Below are the code and all the weights of a small trained network. Each question names an input and a class and asks about switching units off, where a switched-off unit gives its printed mean instead of its output.

import numpy as np


def w(rows, s, z=0):
    codes = np.array(rows[::2]) - 128.0
    scale = np.full(codes.shape[1], s)
    scale[-1] = z or s
    return codes * scale


def f(y):
    return y / 2 * (1 + np.tanh(0.7978845608 * (y + 0.044715 * y**3)))


def log_softmax(a):
    a = a - a.max(-1, keepdims=True)
    return a - np.log(np.exp(a).sum(-1, keepdims=True))


def net(x, mask):
    res = np.array(x, float).reshape(1, 3) / 4 @ E
    y = f(res @ A[0][:, :-1].T + A[0][:, -1])
    res = res + np.where(mask, y, B[0][:, -1]) @ B[0][:, :-1]
    return log_softmax(res[-1] @ U[:, :-1].T + U[:, -1])


A, B = {}, {}
E = w([
[27,87,236,235,20,8,83,208],'x0',
[215,17,13,78,66,81,195,220],'x1',
[254,116,213,213,130,249,77,244],'x2',
],0.0049)
A[0] = w([
[40,172,61,39,182,58,242,6,21],'neuron 1',
[67,180,178,120,153,184,80,67,116],'neuron 2',
[77,217,192,155,224,170,82,29,109],'neuron 3',
[225,172,18,43,253,247,117,38,22],'neuron 4',
[96,223,192,112,190,162,96,97,118],'neuron 5',
[97,210,179,130,183,166,59,62,118],'neuron 6',
[158,62,115,100,130,128,167,110,113],'neuron 7',
[21,162,51,86,120,37,188,28,27],'neuron 8',
[190,34,59,60,87,140,212,167,130],'neuron 9',
[239,158,147,182,210,252,57,246,149],'neuron 10',
[185,20,24,73,100,131,200,172,119],'neuron 11',
[220,218,8,20,240,228,125,55,6],'neuron 12',
[45,206,167,157,206,207,71,53,120],'neuron 13',
],0.0049,0.0023)
B[0] = w([
[193,188,217,92,21,232,201,26,217],'neuron 1',
[78,68,72,89,181,122,185,194,178],'neuron 2',
[75,52,34,72,218,135,164,206,220],'neuron 3',
[79,235,206,255,133,17,7,120,252],'neuron 4',
[141,67,54,84,192,174,189,184,182],'neuron 5',
[126,82,68,79,197,162,182,195,192],'neuron 6',
[128,67,107,103,164,173,184,169,142],'neuron 7',
[204,224,223,112,22,217,157,42,206],'neuron 8',
[113,63,45,72,196,142,167,224,221],'neuron 9',
[228,171,243,82,7,249,202,4,253],'neuron 10',
[71,50,30,73,219,137,179,238,230],'neuron 11',
[53,224,175,243,158,22,27,144,249],'neuron 12',
[112,48,51,73,201,120,193,219,216],'neuron 13',
],0.0051,0.0046)
U = w([
[99,41,18,33,255,160,213,233,124],'0',
[66,223,205,214,102,17,31,171,253],'1',
[205,192,208,56,35,206,197,36,17],'2',
],0.0056,0.0032)

Each question gives the input, the list of numbers given to net, and the class t.
The units are the neurons (one row each of A and B). Each row of codes is followed by its name. A weight is (code - 128) times the scale printed after its matrix; where a second scale follows, it is the last column's (A, B and U).
mask holds one flag per neuron, in row order. A switched-off neuron (its flag False) gives its mean, the last column of its row in B, instead of its output. The means were averaged over made-up inputs and are rounded, as every weight is.
A unit's drop is (log p(t) with every unit on - log p(t) with that unit switched off) / (log p(t) with every unit on - log p(t) with every unit switched off).
The circuit of an input: a set's keep is (log p(t) with only the set's units on - log p(t) with every unit switched off) / (log p(t) with every unit on - log p(t) with every unit switched off). Starting from the 12 units with the biggest drops (on a tie, the unit counted first), units are removed one at a time, each time the one whose removal leaves the highest keep (on an exact tie, the one counted first), for as long as the keep stays at least 0.8.
units of the circuit, in order: the units of the circuit, biggest drop first
k most important neurons: the k neurons with the biggest drops, biggest first
drop when u is switched off: that unit's drop, to one decimal
input [4,-4,-7], class 2: most important neuron : [neuron 8]
input [3,-6,-8], class 2: 2 most important neurons : [neuron 8; neuron 1]
input [3,-7,-7], class 0: 2 most important neurons : [neuron 3; neuron 13]
input [-3,4,-5], class 2: 2 most important neurons : [neuron 1; neuron 8]
input [-1,1,3], class 2: units of the circuit, in order : [neuron 10; neuron 3]
input [-5,-8,6], class 0: 2 most important neurons : [neuron 3; neuron 13]
input [-8,6,-8], class 1: 3 most important neurons : [neuron 12; neuron 4; neuron 10]
input [-5,3,0], class 1: units of the circuit, in order : [neuron 4; neuron 12]
input [-4,-1,-4], class 1: units of the circuit, in order : [neuron 12; neuron 4]
input [7,-6,-8], class 2: units of the circuit, in order : [neuron 8; neuron 1]
input [-7,7,8], class 2: 4 most important neurons : [neuron 10; neuron 4; neuron 3; neuron 13]
input [-1,-6,-7], class 2: 2 most important neurons : [neuron 1; neuron 8]
input [-6,2,-2], class 1: 2 most important neurons : [neuron 4; neuron 12]
input [-7,6,-1], class 1: units of the circuit, in order : [neuron 4]
input [4,-5,3], class 0: 2 most important neurons : [neuron 4; neuron 12]
input [-5,-1,-4], class 1: 3 most important neurons : [neuron 12; neuron 4; neuron 10]
input [-7,2,3], class 1: drop when neuron 12 is switched off : 0.1
input [-1,3,7], class 2: drop when neuron 10 is switched off : 0.5
input [-5,-2,-3], class 1: drop when neuron 4 is switched off : 0.2
input [-4,4,-7], class 2: units of the circuit, in order : [neuron 1]
input [6,5,-7], class 2: units of the circuit, in order : [neuron 8; neuron 1]
